Below is a small trained network, with its code and all its weights. Each question gives an input and a target symbol and asks what happens when units are switched off, that is, made to give their printed mean instead of their output.

import numpy as np


def w(rows, s, z=0):
    codes = np.array(rows[::2]) - 128.0
    scale = np.full(codes.shape[1], s)
    scale[-1] = z or s
    return codes * scale


def f(y):
    return np.maximum(y, 0)


def softmax(a):
    e = np.exp(a - a.max(-1, keepdims=True))
    return e / e.sum(-1, keepdims=True)


def log_softmax(a):
    a = a - a.max(-1, keepdims=True)
    return a - np.log(np.exp(a).sum(-1, keepdims=True))


def net(x, mask):
    ids = ['ΓΘΦΩβεμ'.index(c) for c in x.split()]
    T = len(ids)
    res = E[ids] + P[:T]
    q, k, v = (res @ M[0].T for M in (Q, K, V))
    z = softmax(np.where(np.tri(T) > 0, q @ k.T / 3**0.5, -1e9)) @ v
    res = res + np.where(mask[0], z, O[0][:, -1]) @ O[0][:, :-1]
    y = f(res @ A[0][:, :-1].T + A[0][:, -1])
    res = res + np.where(mask[1:17], y, B[0][:, -1]) @ B[0][:, :-1]
    return log_softmax(res[-1] @ U[:, :-1].T + U[:, -1])


Q, K, V, O, A, B = {}, {}, {}, {}, {}, {}
E = w([
[196,174,181,162,81,204,138,184,152,114,151],'Γ',
[252,218,195,193,175,144,124,208,41,133,152],'Θ',
[206,126,144,146,117,37,96,128,78,98,147],'Φ',
[105,25,122,69,97,108,160,79,52,139,110],'Ω',
[60,152,63,164,100,94,121,113,168,159,131],'β',
[115,132,172,92,159,119,118,122,117,82,124],'ε',
[188,109,120,114,199,136,165,120,158,64,98],'μ',
],0.024)
P = w([
[88,128,195,157,105,172,196,80,208,175,58],'0',
[51,76,78,136,116,166,161,85,144,160,91],'1',
[127,152,107,103,203,97,114,231,132,131,158],'2',
[95,127,214,87,50,157,62,168,119,126,58],'3',
[105,147,75,205,112,160,116,111,155,100,122],'4',
[171,137,131,109,158,139,124,158,134,145,145],'5',
[57,87,132,98,119,160,90,64,98,155,91],'6',
[120,84,87,147,98,116,161,85,82,90,191],'7',
[190,186,100,109,154,145,134,78,248,161,147],'8',
[41,72,139,78,159,196,137,70,118,181,54],'9',
[40,184,136,96,105,129,163,206,34,154,46],'10',
[147,162,180,128,166,119,159,150,249,142,144],'11',
[161,143,190,46,86,199,66,77,72,126,62],'12',
[72,145,71,198,155,168,159,62,158,73,152],'13',
],0.011)
Q[0] = w([
[169,75,232,121,152,120,25,140,133,151,82],'H0',
[135,157,72,85,175,218,75,168,26,127,105],'H0',
[195,219,90,69,146,169,187,104,2,144,137],'H0',
],0.0058)
K[0] = w([
[152,125,170,68,100,75,18,135,96,99,99],'H0',
[123,161,96,93,114,254,117,111,81,185,90],'H0',
[135,188,113,99,195,106,133,64,132,125,112],'H0',
],0.0073)
V[0] = w([
[168,162,34,63,155,88,215,153,162,67,154],'H0',
[167,93,163,106,174,196,254,143,159,106,116],'H0',
[95,162,137,193,109,205,124,71,110,148,99],'H0',
],0.0066)
O[0] = w([
[158,107,137,175,116,178,183,141,154,28,217,112],'H0',
[77,92,161,203,187,109,38,255,107,157,46,253],'H0',
[135,175,247,171,81,146,179,40,124,72,246,168],'H0',
],0.0087,0.0054)
A[0] = w([
[183,138,108,145,99,95,171,164,173,151,179,70],'N0',
[154,96,71,141,145,111,149,90,82,156,100,39],'N1',
[91,140,99,95,165,119,186,121,178,147,173,214],'N2',
[85,89,85,117,105,131,124,145,114,209,102,96],'N3',
[124,133,129,135,104,133,113,92,43,200,101,36],'N4',
[73,180,104,91,110,138,131,109,92,113,2,180],'N5',
[78,135,155,94,126,62,46,109,127,141,122,182],'N6',
[179,181,158,144,117,103,199,147,111,155,202,39],'N7',
[156,82,115,206,112,151,159,146,147,86,203,123],'N8',
[139,105,189,120,54,180,74,58,148,123,118,76],'N9',
[133,113,108,160,73,151,51,152,89,51,98,97],'N10',
[126,158,107,139,144,114,113,90,74,84,124,123],'N11',
[120,176,137,106,117,118,180,128,53,77,122,46],'N12',
[150,194,87,76,143,107,130,160,123,77,133,116],'N13',
[81,130,141,143,75,122,184,105,104,139,129,159],'N14',
[132,107,114,82,120,135,125,73,40,175,81,2],'N15',
],0.0097,0.0038)
B[0] = w([
[95,127,160,129,157,185,91,152,188,134,75,194],'N0',
[148,122,126,167,117,124,123,115,116,141,91,158],'N1',
[181,158,174,135,115,155,138,224,107,133,93,172],'N2',
[139,150,112,181,97,143,72,188,114,82,160,175],'N3',
[118,196,164,80,94,128,112,155,254,23,46,189],'N4',
[85,117,168,221,191,222,212,37,182,107,139,226],'N5',
[141,149,105,105,129,140,171,156,170,181,217,204],'N6',
[90,152,60,140,109,129,124,57,197,115,152,242],'N7',
[171,97,146,129,188,146,138,61,140,101,111,253],'N8',
[123,111,124,144,78,195,125,189,102,193,190,217],'N9',
[164,116,129,160,211,81,224,53,114,100,109,241],'N10',
[148,91,132,150,100,140,145,73,101,184,163,168],'N11',
[107,96,49,148,87,127,156,80,159,96,109,164],'N12',
[156,148,115,113,105,213,103,162,42,124,212,181],'N13',
[106,196,71,137,81,92,56,152,142,121,131,188],'N14',
[143,106,162,91,151,126,103,157,169,174,132,182],'N15',
],0.0077,0.0066)
U = w([
[146,46,133,120,98,152,116,253,69,207,219,253],'Γ',
[155,183,155,60,134,52,77,151,176,123,93,203],'Θ',
[223,92,138,80,112,24,209,127,241,238,133,126],'Φ',
[124,71,149,65,95,136,68,140,237,122,98,23],'Ω',
[69,84,77,197,12,118,207,63,138,73,197,101],'β',
[84,102,179,95,173,100,183,63,149,252,169,17],'ε',
[96,43,137,187,89,97,242,62,96,78,68,123],'μ',
],0.0047,0.0037)

Each question gives the input, a string of symbols that net reads in full, and the target symbol t.
The units are the heads (3 rows each of Q, K, V and O) and the neurons (one row each of A and B). Each row of codes is followed by its name. A weight is (code - 128) times the scale printed after its matrix; where a second scale follows, it is the last column's (O, A, B and U).
mask holds one flag per unit, heads first, then neurons. A switched-off unit (its flag False) gives its mean, the last column of its rows in O or B, instead of its output. The means were averaged over made-up inputs and are rounded, as every weight is.
A unit's drop is (log p(t) with every unit on - log p(t) with that unit switched off) / (log p(t) with every unit on - log p(t) with every unit switched off).
The circuit of an input: a set's keep is (log p(t) with only the set's units on - log p(t) with every unit switched off) / (log p(t) with every unit on - log p(t) with every unit switched off). Starting from the 12 units with the biggest drops (on a tie, the unit counted first), units are removed one at a time, each time the one whose removal leaves the highest keep (on an exact tie, the one counted first), for as long as the keep stays at least 0.8.
circuit, biggest first: the units of the circuit, biggest drop first
most important unit: the unit with the biggest drop
k most important neurons: the k neurons with the biggest drops, biggest first
drop of u: that unit's drop, to one decimal
input μ β μ μ β Φ β Γ Γ Γ Γ, target β: circuit, biggest first -> [N7; N12; H0]
input β Ω β β Γ Γ β ε, target β: circuit, biggest first -> [H0; N12]
input β Θ β β Φ, target β: circuit, biggest first -> [H0; N7]
input Γ Ω Γ Ω β Γ μ Γ Γ Γ Γ Γ μ, target μ: circuit, biggest first -> [N5; H0; N10; N6]
input μ μ Γ Φ Θ μ Θ, target Θ: circuit, biggest first -> [N4]
input Γ β ε Γ Γ ε Γ μ Γ Ω ε μ Γ Γ, target μ: circuit, biggest first -> [N8; N10; H0]
input β Γ Φ β Γ Φ Γ β Ω Γ ε, target β: 3 most important neurons -> [N12; N5; N6]
input Γ Γ Γ ε Γ μ Φ, target Φ: 2 most important neurons -> [N6; N15]
input Ω Ω Γ Φ β μ β Γ Ω β Φ Γ Φ, target Φ: circuit, biggest first -> [N15; H0]
input Ω β Θ Γ Γ β Ω, target Ω: circuit, biggest first -> [N4; N15]
input β Γ Φ Φ Θ Γ μ Γ β, target Θ: 2 most important neurons -> [N2; N5]
input Γ Γ μ, target Γ: 4 most important neurons -> [N13; N4; N7; N5]
input Γ Θ Γ μ β Γ Φ β Γ Φ Θ Γ ε Θ, target β: 2 most important neurons -> [N7; N12]
input Φ Γ Γ μ Γ μ Γ Γ μ Θ Φ, target μ: most important unit -> N10
input Γ β μ Ω μ Γ μ Γ Ω Φ Γ Ω, target Γ: 4 most important neurons -> [N3; N10; N7; N8]
input β Θ Γ Φ Γ μ Γ Θ β Ω Φ, target β: 2 most important neurons -> [N12; N13]
input μ β μ Θ β Ω Φ Γ Γ Φ Θ, target β: drop of N12 -> 0.3
input Γ μ Θ Γ Θ Φ β μ μ Γ Ω ε, target Γ: drop of H0 -> 0.2
input Θ ε Γ Γ β Ω Γ Γ Θ Ω, target Ω: drop of N15 -> 0.4
input β Θ β μ Γ μ Φ Θ Ω μ Γ, target μ: drop of N9 -> 0.1
input Θ Θ β Φ Θ μ, target Γ: most important unit -> N13
